Below are the code and all the weights of a small trained network. Each question names an input and a target symbol and asks about switching units off, where a switched-off unit gives its printed mean instead of its output.

import numpy as np


def w(rows, s, z=0):
    codes = np.array(rows[::2]) - 128.0
    scale = np.full(codes.shape[1], s)
    scale[-1] = z or s
    return codes * scale


def f(y):
    return np.maximum(y, 0)


def softmax(a):
    e = np.exp(a - a.max(-1, keepdims=True))
    return e / e.sum(-1, keepdims=True)


def log_softmax(a):
    a = a - a.max(-1, keepdims=True)
    return a - np.log(np.exp(a).sum(-1, keepdims=True))


def net(x, mask):
    ids = ['δζλξπσψω'.index(c) for c in x.split()]
    T = len(ids)
    res = E[ids] + P[:T]
    u = 0
    for l in range(3):
        q, k, v = (res @ M[l].T for M in (Q, K, V))
        z = softmax(np.where(np.tri(T) > 0, q @ k.T / 4**0.5, -1e9)) @ v
        res = res + np.where(mask[u], z, O[l][:, -1]) @ O[l][:, :-1]
        u += 1
        y = f(res @ A[l][:, :-1].T + A[l][:, -1])
        res = res + np.where(mask[u : u + 8], y, B[l][:, -1]) @ B[l][:, :-1]
        u += 8
    return log_softmax(res[-1] @ U[:, :-1].T + U[:, -1])


Q, K, V, O, A, B = {}, {}, {}, {}, {}, {}
E = w([
[107,113,87,154,34,168,254],'δ',
[102,192,225,193,174,66,144],'ζ',
[131,228,72,42,162,53,40],'λ',
[63,110,11,81,108,146,161],'ξ',
[101,62,128,22,183,110,86],'π',
[97,180,211,151,19,175,116],'σ',
[94,113,201,46,158,198,145],'ψ',
[230,141,70,132,109,53,203],'ω',
],0.0095)
P = w([
[16,12,167,70,49,4,180],'0',
[64,40,148,84,89,62,187],'1',
[95,78,141,77,106,83,198],'2',
[119,107,134,70,118,110,196],'3',
[128,133,131,68,128,125,180],'4',
[138,142,123,85,131,141,159],'5',
[146,145,115,107,141,156,149],'6',
[147,165,108,111,148,157,139],'7',
[158,171,105,133,149,166,123],'8',
[160,184,104,135,150,177,98],'9',
[167,192,101,149,150,179,94],'10',
[171,201,92,151,148,185,73],'11',
],0.0041)
Q[0] = w([
[140,110,85,81,226,15,109],'L0H1',
[226,130,141,253,132,49,120],'L0H1',
[55,157,157,71,73,190,177],'L0H1',
[71,127,242,151,203,136,71],'L0H1',
],0.0066)
K[0] = w([
[166,98,166,63,216,23,56],'L0H1',
[177,149,150,208,145,19,185],'L0H1',
[65,85,124,90,33,254,127],'L0H1',
[90,168,219,174,129,165,93],'L0H1',
],0.008)
V[0] = w([
[60,169,231,131,233,103,101],'L0H1',
[145,160,109,159,164,61,168],'L0H1',
[154,103,138,134,161,23,184],'L0H1',
[180,102,124,125,3,177,132],'L0H1',
],0.0051)
O[0] = w([
[254,47,46,93,118,157,136,249],'L0H1',
[172,187,133,122,215,98,144,133],'L0H1',
[161,199,119,40,202,108,141,193],'L0H1',
[45,125,186,141,112,169,58,85],'L0H1',
],0.0047,0.002)
A[0] = w([
[172,139,128,89,203,141,197,86],'L0N1',
[87,48,19,97,74,108,231,105],'L0N2',
[247,189,60,74,178,72,126,135],'L0N3',
[185,224,124,120,214,72,120,148],'L0N4',
[120,4,133,11,209,176,102,254],'L0N5',
[152,93,233,66,126,148,166,228],'L0N6',
[254,128,25,99,63,154,143,178],'L0N7',
[184,76,103,132,15,125,184,126],'L0N8',
],0.0053,0.0026)
B[0] = w([
[158,113,82,167,141,199,64,177],'L0N1',
[137,96,9,141,72,121,238,177],'L0N2',
[206,170,73,73,130,145,22,230],'L0N3',
[139,230,103,141,132,178,68,229],'L0N4',
[114,95,90,56,195,128,109,252],'L0N5',
[106,119,154,120,166,183,171,242],'L0N6',
[157,159,231,108,145,52,184,176],'L0N7',
[111,54,188,129,60,88,253,157],'L0N8',
],0.006,0.0043)
Q[1] = w([
[140,183,52,123,64,147,216],'L1H1',
[68,2,76,62,189,101,70],'L1H1',
[144,148,5,97,59,4,163],'L1H1',
[89,144,121,112,191,24,52],'L1H1',
],0.0045)
K[1] = w([
[114,189,105,217,53,103,204],'L1H1',
[84,59,81,88,173,46,163],'L1H1',
[146,157,55,191,115,2,141],'L1H1',
[194,140,87,90,185,48,101],'L1H1',
],0.0058)
V[1] = w([
[100,91,115,66,190,46,84],'L1H1',
[98,125,103,129,234,8,93],'L1H1',
[85,40,79,79,227,252,205],'L1H1',
[131,109,137,45,140,157,135],'L1H1',
],0.0046)
O[1] = w([
[120,197,195,153,185,163,164,183],'L1H1',
[40,164,250,124,226,137,208,136],'L1H1',
[123,253,126,180,80,64,86,251],'L1H1',
[192,210,126,157,133,180,57,221],'L1H1',
],0.0043,0.0034)
A[1] = w([
[94,151,235,144,158,164,177,81],'L1N1',
[123,2,97,108,146,108,122,113],'L1N2',
[89,184,141,150,116,82,109,119],'L1N3',
[137,60,50,136,101,148,202,5],'L1N4',
[148,117,185,181,113,38,192,217],'L1N5',
[161,149,177,106,195,150,138,116],'L1N6',
[140,67,169,147,81,146,218,87],'L1N7',
[177,110,58,89,128,120,62,87],'L1N8',
],0.0082,0.0026)
B[1] = w([
[65,58,156,80,173,34,118,179],'L1N1',
[73,112,110,74,70,2,145,144],'L1N2',
[150,141,182,36,90,45,183,158],'L1N3',
[67,195,143,165,136,112,150,171],'L1N4',
[156,186,199,124,135,74,235,169],'L1N5',
[148,137,89,161,180,162,72,254],'L1N6',
[85,208,168,168,60,121,119,169],'L1N7',
[70,115,228,94,181,91,222,193],'L1N8',
],0.0076,0.0055)
Q[2] = w([
[117,197,203,112,182,70,105],'L2H1',
[97,140,105,187,125,86,210],'L2H1',
[137,53,46,192,92,220,132],'L2H1',
[113,145,104,24,253,59,90],'L2H1',
],0.005)
K[2] = w([
[229,148,216,125,193,87,137],'L2H1',
[108,96,108,97,109,29,181],'L2H1',
[2,137,59,199,53,165,109],'L2H1',
[203,148,22,128,161,158,124],'L2H1',
],0.0066)
V[2] = w([
[103,169,143,221,161,230,6],'L2H1',
[143,132,103,239,93,119,112],'L2H1',
[143,192,97,128,84,105,182],'L2H1',
[254,102,59,108,155,126,103],'L2H1',
],0.0044)
O[2] = w([
[3,217,163,217,187,72,92,32],'L2H1',
[102,92,124,221,233,122,192,4],'L2H1',
[238,90,119,168,192,110,115,185],'L2H1',
[168,98,127,86,29,7,193,115],'L2H1',
],0.0044,0.004)
A[2] = w([
[171,165,97,126,125,201,86,126],'L2N1',
[98,161,218,116,99,95,169,82],'L2N2',
[42,2,148,98,172,110,152,132],'L2N3',
[155,193,190,170,154,4,186,16],'L2N4',
[137,133,204,199,96,113,250,1],'L2N5',
[160,133,60,220,151,206,50,140],'L2N6',
[111,111,204,76,99,5,175,66],'L2N7',
[154,210,151,140,91,60,128,149],'L2N8',
],0.0067,0.003)
B[2] = w([
[148,172,88,145,85,140,127,185],'L2N1',
[82,70,146,165,182,151,103,191],'L2N2',
[58,85,176,2,64,68,211,166],'L2N3',
[92,77,91,86,180,189,146,239],'L2N4',
[127,89,90,71,81,153,37,189],'L2N5',
[71,63,75,128,178,37,31,152],'L2N6',
[121,64,59,191,115,35,15,206],'L2N7',
[58,70,155,64,120,161,160,255],'L2N8',
],0.0085,0.0051)
U = w([
[225,74,93,123,95,131,106,101],'δ',
[104,178,95,149,110,58,161,106],'ζ',
[81,49,156,75,125,37,126,116],'λ',
[107,102,70,115,138,178,96,1],'ξ',
[151,118,169,156,84,92,70,144],'π',
[149,209,224,85,117,231,254,213],'σ',
[174,206,36,137,112,144,3,146],'ψ',
[114,102,133,194,230,137,140,182],'ω',
],0.0066,0.0058)

Each question gives the input, a string of symbols that net reads in full, and the target symbol t.
The units are the heads (4 rows each of Q, K, V and O) and the neurons (one row each of A and B). Each row of codes is followed by its name. A weight is (code - 128) times the scale printed after its matrix; where a second scale follows, it is the last column's (O, A, B and U).
mask holds one flag per unit, layer by layer, with each layer's heads first. A switched-off unit (its flag False) gives its mean, the last column of its rows in O or B, instead of its output. The means were averaged over made-up inputs and are rounded, as every weight is.
A unit's drop is (log p(t) with every unit on - log p(t) with that unit switched off) / (log p(t) with every unit on - log p(t) with every unit switched off).
The circuit of an input: a set's keep is (log p(t) with only the set's units on - log p(t) with every unit switched off) / (log p(t) with every unit on - log p(t) with every unit switched off). Starting from the 12 units with the biggest drops (on a tie, the unit counted first), units are removed one at a time, each time the one whose removal leaves the highest keep (on an exact tie, the one counted first), for as long as the keep stays at least 0.8.
circuit, biggest first: the units of the circuit, biggest drop first
unit that matters most: the unit with the biggest drop
k most important neurons: the k neurons with the biggest drops, biggest first
k most important neurons of layer l: the k neurons of layer l with the biggest drops, biggest first
drop when u is switched off: that unit's drop, to one decimal
input ζ δ ξ δ ζ ζ ζ σ δ λ, target λ: 2 most important neurons -> (L1N8 L2N8)
input ψ σ ξ, target ζ: circuit, biggest first -> (L0N2 L1N4 L2N4)
input ψ ω ζ ζ ξ ξ π δ, target ξ: 2 most important neurons -> (L2N5 L1N5)
input π π ζ ψ ψ ω ψ ξ σ ψ ψ ζ, target σ: most important neuron -> (L1N3)
input ψ σ ξ π ζ π ξ ω ψ ζ λ, target λ: 2 most important neurons -> (L1N8 L1N3)
input δ σ ψ δ ζ ζ λ ζ ψ λ ζ, target ψ: 3 most important neurons of layer 2 -> (L2N6 L2N1 L2N3)
input ζ λ δ σ ξ π σ ψ σ ω, target λ: 4 most important neurons -> (L1N8 L0N7 L2N7 L2N8)
input ψ ω ω ξ, target ζ: 2 most important neurons of layer 1 -> (L1N8 L1N4)
input ω ω σ ψ ω ζ ω, target σ: circuit, biggest first -> (L0H1 L2N7 L0N4 L2N8)
input ζ σ σ ω ψ ζ σ σ λ ζ ω ξ, target λ: 3 most important neurons of layer 0 -> (L0N4 L0N5 L0N6)
input ζ π ψ ζ ζ ω π, target σ: circuit, biggest first -> (L1H1 L2N7 L1N1)
input ζ ξ λ ψ ξ, target σ: 3 most important neurons -> (L2N7 L1N1 L1N8)
input ψ ω ξ λ λ δ λ π ψ ω, target σ: 2 most important neurons of layer 0 -> (L0N4 L0N3)
input π ψ ω λ ζ π, target σ: 3 most important neurons -> (L2N7 L1N8 L0N5)
input π ζ σ ψ ψ λ λ ζ ξ ζ ζ ψ, target ψ: 2 most important neurons -> (L1N8 L2N8)
input σ ζ σ λ ζ ζ ζ ξ ζ ζ ψ ω, target λ: 2 most important neurons -> (L1N8 L2N7)
input ψ ψ ψ σ σ π ψ ψ π δ, target ξ: 2 most important neurons -> (L2N5 L1N4)
input π ψ λ λ ψ δ ω ζ δ σ, target λ: unit that matters most -> L0H1
input δ ψ ξ ψ ψ π ψ π λ ζ σ, target λ: 2 most important neurons of layer 1 -> (L1N3 L1N6)
input λ ψ ζ ζ λ ω ζ δ, target λ: 4 most important neurons -> (L1N5 L2N5 L2N8 L0N8)
input ζ λ ξ ψ λ ψ ψ ψ, target ψ: 2 most important neurons of layer 1 -> (L1N8 L1N5)
input ψ ζ ψ ψ π ω ζ π δ, target λ: 3 most important neurons of layer 0 -> (L0N8 L0N4 L0N7)
input ψ λ ζ σ ζ π ζ, target ψ: drop when L0N8 is switched off -> 0.2
input ξ ψ ψ π ζ ξ, target σ: drop when L1N5 is switched off -> 0.0
